One or more rows, then a matrix. The matrix takes each point to its nearest point in the smallest flat space through zero that holds the rows.
[[-0.81  1.65 -3.75  2.77  3.57 -0.37 -0.36  1.14 -8.84 -2.11  0.69 -1.49]
 [-0.92  1.77  1.84 -0.73 -1.75 -2.85 -1.52  0.93 -3.58 -0.39 -0.47  0.08]]
Nearest-point matrix:
[ 0.02 -0.05 -0.04  0.01  0.04  0.07  0.04 -0.03  0.11  0.01  0.01  0.00]
[-0.05  0.09  0.07 -0.02 -0.07 -0.14 -0.07  0.05 -0.21 -0.03 -0.02  0.00]
[-0.04  0.07  0.32 -0.18 -0.30 -0.22 -0.11  0.02  0.11  0.06 -0.07  0.07]
[ 0.01 -0.02 -0.18  0.11  0.18  0.10  0.05  0.00 -0.12 -0.05  0.04 -0.05]
[ 0.04 -0.07 -0.30  0.18  0.29  0.20  0.10 -0.02 -0.10 -0.06  0.07 -0.07]
[ 0.07 -0.14 -0.22  0.10  0.20  0.25  0.13 -0.07  0.20  0.01  0.05 -0.03]
[ 0.04 -0.07 -0.11  0.05  0.10  0.13  0.07 -0.04  0.12  0.01  0.03 -0.01]
[-0.03  0.05  0.02  0.00 -0.02 -0.07 -0.04  0.03 -0.13 -0.02 -0.01 -0.01]
[ 0.11 -0.21  0.11 -0.12 -0.10  0.20  0.12 -0.13  0.75  0.15 -0.01  0.08]
[ 0.01 -0.03  0.06 -0.05 -0.06  0.01  0.01 -0.02  0.15  0.04 -0.01  0.03]
[ 0.01 -0.02 -0.07  0.04  0.07  0.05  0.03 -0.01 -0.01 -0.01  0.02 -0.02]
[ 0.00  0.00  0.07 -0.05 -0.07 -0.03 -0.01 -0.01  0.08  0.03 -0.02  0.02]

[[-1.31 -7.94 -0.94  6.82 -1.02 -0.43  0.03  7.41  6.56  6.35 -3.71 -1.58]]
Nearest-point matrix:
[ 0.01  0.04  0.00 -0.03  0.00  0.00  0.00 -0.04 -0.03 -0.03  0.02  0.01]
[ 0.04  0.24  0.03 -0.20  0.03  0.01  0.00 -0.22 -0.19 -0.19  0.11  0.05]
[ 0.00  0.03  0.00 -0.02  0.00  0.00  0.00 -0.03 -0.02 -0.02  0.01  0.01]
[-0.03 -0.20 -0.02  0.17 -0.03 -0.01  0.00  0.19  0.17  0.16 -0.09 -0.04]
[ 0.00  0.03  0.00 -0.03  0.00  0.00  0.00 -0.03 -0.02 -0.02  0.01  0.01]
[ 0.00  0.01  0.00 -0.01  0.00  0.00  0.00 -0.01 -0.01 -0.01  0.01  0.00]
[ 0.00  0.00  0.00  0.00  0.00  0.00  0.00  0.00  0.00  0.00  0.00  0.00]
[-0.04 -0.22 -0.03  0.19 -0.03 -0.01  0.00  0.20  0.18  0.18 -0.10 -0.04]
[-0.03 -0.19 -0.02  0.17 -0.02 -0.01  0.00  0.18  0.16  0.16 -0.09 -0.04]
[-0.03 -0.19 -0.02  0.16 -0.02 -0.01  0.00  0.18  0.16  0.15 -0.09 -0.04]
[ 0.02  0.11  0.01 -0.09  0.01  0.01  0.00 -0.10 -0.09 -0.09  0.05  0.02]
[ 0.01  0.05  0.01 -0.04  0.01  0.00  0.00 -0.04 -0.04 -0.04  0.02  0.01]

[[ 1.56 -1.09  4.60 -0.32  7.56 -1.60 -1.79 -4.74 -3.69 -3.70  1.69 -0.47]]
Nearest-point matrix:
[ 0.02 -0.01  0.05  0.00  0.08 -0.02 -0.02 -0.05 -0.04 -0.04  0.02 -0.01]
[-0.01  0.01 -0.04  0.00 -0.06  0.01  0.01  0.04  0.03  0.03 -0.01  0.00]
[ 0.05 -0.04  0.15 -0.01  0.25 -0.05 -0.06 -0.16 -0.12 -0.12  0.06 -0.02]
[ 0.00  0.00 -0.01  0.00 -0.02  0.00  0.00  0.01  0.01  0.01  0.00  0.00]
[ 0.08 -0.06  0.25 -0.02  0.41 -0.09 -0.10 -0.25 -0.20 -0.20  0.09 -0.03]
[-0.02  0.01 -0.05  0.00 -0.09  0.02  0.02  0.05  0.04  0.04 -0.02  0.01]
[-0.02  0.01 -0.06  0.00 -0.10  0.02  0.02  0.06  0.05  0.05 -0.02  0.01]
[-0.05  0.04 -0.16  0.01 -0.25  0.05  0.06  0.16  0.12  0.12 -0.06  0.02]
[-0.04  0.03 -0.12  0.01 -0.20  0.04  0.05  0.12  0.10  0.10 -0.04  0.01]
[-0.04  0.03 -0.12  0.01 -0.20  0.04  0.05  0.12  0.10  0.10 -0.04  0.01]
[ 0.02 -0.01  0.06  0.00  0.09 -0.02 -0.02 -0.06 -0.04 -0.04  0.02 -0.01]
[-0.01  0.00 -0.02  0.00 -0.03  0.01  0.01  0.02  0.01  0.01 -0.01  0.00]

[[ 1.61  1.95  0.49 -0.38  2.41  2.79 -7.94  1.24 -1.59 -0.63  0.05  0.03]]
Nearest-point matrix:
[ 0.03  0.04  0.01 -0.01  0.04  0.05 -0.15  0.02 -0.03 -0.01  0.00  0.00]
[ 0.04  0.04  0.01 -0.01  0.05  0.06 -0.18  0.03 -0.04 -0.01  0.00  0.00]
[ 0.01  0.01  0.00  0.00  0.01  0.02 -0.04  0.01 -0.01  0.00  0.00  0.00]
[-0.01 -0.01  0.00  0.00 -0.01 -0.01  0.03 -0.01  0.01  0.00  0.00  0.00]
[ 0.04  0.05  0.01 -0.01  0.07  0.08 -0.22  0.03 -0.04 -0.02  0.00  0.00]
[ 0.05  0.06  0.02 -0.01  0.08  0.09 -0.25  0.04 -0.05 -0.02  0.00  0.00]
[-0.15 -0.18 -0.04  0.03 -0.22 -0.25  0.72 -0.11  0.14  0.06  0.00  0.00]
[ 0.02  0.03  0.01 -0.01  0.03  0.04 -0.11  0.02 -0.02 -0.01  0.00  0.00]
[-0.03 -0.04 -0.01  0.01 -0.04 -0.05  0.14 -0.02  0.03  0.01  0.00  0.00]
[-0.01 -0.01  0.00  0.00 -0.02 -0.02  0.06 -0.01  0.01  0.00  0.00  0.00]
[ 0.00  0.00  0.00  0.00  0.00  0.00  0.00  0.00  0.00  0.00  0.00  0.00]
[ 0.00  0.00  0.00  0.00  0.00  0.00  0.00  0.00  0.00  0.00  0.00  0.00]

[[ 0.12 -6.01 -4.10  1.79  8.90  8.72 -3.93 -6.54  5.39  1.74  8.85  3.50]
 [ 3.89  1.74 -1.58  2.35  4.40  1.14 -4.00 -2.95 -3.48  2.52 -0.58  3.20]]
Nearest-point matrix:
[ 0.17  0.13 -0.04  0.09  0.12 -0.02 -0.15 -0.08 -0.20  0.10 -0.10  0.11]
[ 0.13  0.19  0.04  0.04 -0.05 -0.15 -0.05  0.04 -0.24  0.05 -0.21  0.03]
[-0.04  0.04  0.05 -0.04 -0.12 -0.09  0.07  0.08 -0.02 -0.04 -0.07 -0.06]
[ 0.09  0.04 -0.04  0.05  0.10  0.03 -0.09 -0.07 -0.08  0.06 -0.01  0.07]
[ 0.12 -0.05 -0.12  0.10  0.28  0.18 -0.19 -0.20 -0.02  0.11  0.13  0.16]
[-0.02 -0.15 -0.09  0.03  0.18  0.20 -0.07 -0.13  0.15  0.02  0.21  0.06]
[-0.15 -0.05  0.07 -0.09 -0.19 -0.07  0.16  0.13  0.12 -0.10  0.00 -0.13]
[-0.08  0.04  0.08 -0.07 -0.20 -0.13  0.13  0.14  0.00 -0.07 -0.10 -0.11]
[-0.20 -0.24 -0.02 -0.08 -0.02  0.15  0.12  0.00  0.31 -0.09  0.24 -0.09]
[ 0.10  0.05 -0.04  0.06  0.11  0.02 -0.10 -0.07 -0.09  0.06 -0.02  0.08]
[-0.10 -0.21 -0.07 -0.01  0.13  0.21  0.00 -0.10  0.24 -0.02  0.26  0.01]
[ 0.11  0.03 -0.06  0.07  0.16  0.06 -0.13 -0.11 -0.09  0.08  0.01  0.11]

[[-4.49 -6.25 -4.56 -1.94 -2.64  1.02  1.61  3.72  6.73  6.59  1.61 -2.55]]
Nearest-point matrix:
[ 0.10  0.14  0.10  0.04  0.06 -0.02 -0.04 -0.08 -0.15 -0.14 -0.04  0.06]
[ 0.14  0.19  0.14  0.06  0.08 -0.03 -0.05 -0.11 -0.20 -0.20 -0.05  0.08]
[ 0.10  0.14  0.10  0.04  0.06 -0.02 -0.04 -0.08 -0.15 -0.15 -0.04  0.06]
[ 0.04  0.06  0.04  0.02  0.02 -0.01 -0.02 -0.04 -0.06 -0.06 -0.02  0.02]
[ 0.06  0.08  0.06  0.02  0.03 -0.01 -0.02 -0.05 -0.09 -0.08 -0.02  0.03]
[-0.02 -0.03 -0.02 -0.01 -0.01  0.01  0.01  0.02  0.03  0.03  0.01 -0.01]
[-0.04 -0.05 -0.04 -0.02 -0.02  0.01  0.01  0.03  0.05  0.05  0.01 -0.02]
[-0.08 -0.11 -0.08 -0.04 -0.05  0.02  0.03  0.07  0.12  0.12  0.03 -0.05]
[-0.15 -0.20 -0.15 -0.06 -0.09  0.03  0.05  0.12  0.22  0.22  0.05 -0.08]
[-0.14 -0.20 -0.15 -0.06 -0.08  0.03  0.05  0.12  0.22  0.21  0.05 -0.08]
[-0.04 -0.05 -0.04 -0.02 -0.02  0.01  0.01  0.03  0.05  0.05  0.01 -0.02]
[ 0.06  0.08  0.06  0.02  0.03 -0.01 -0.02 -0.05 -0.08 -0.08 -0.02  0.03]
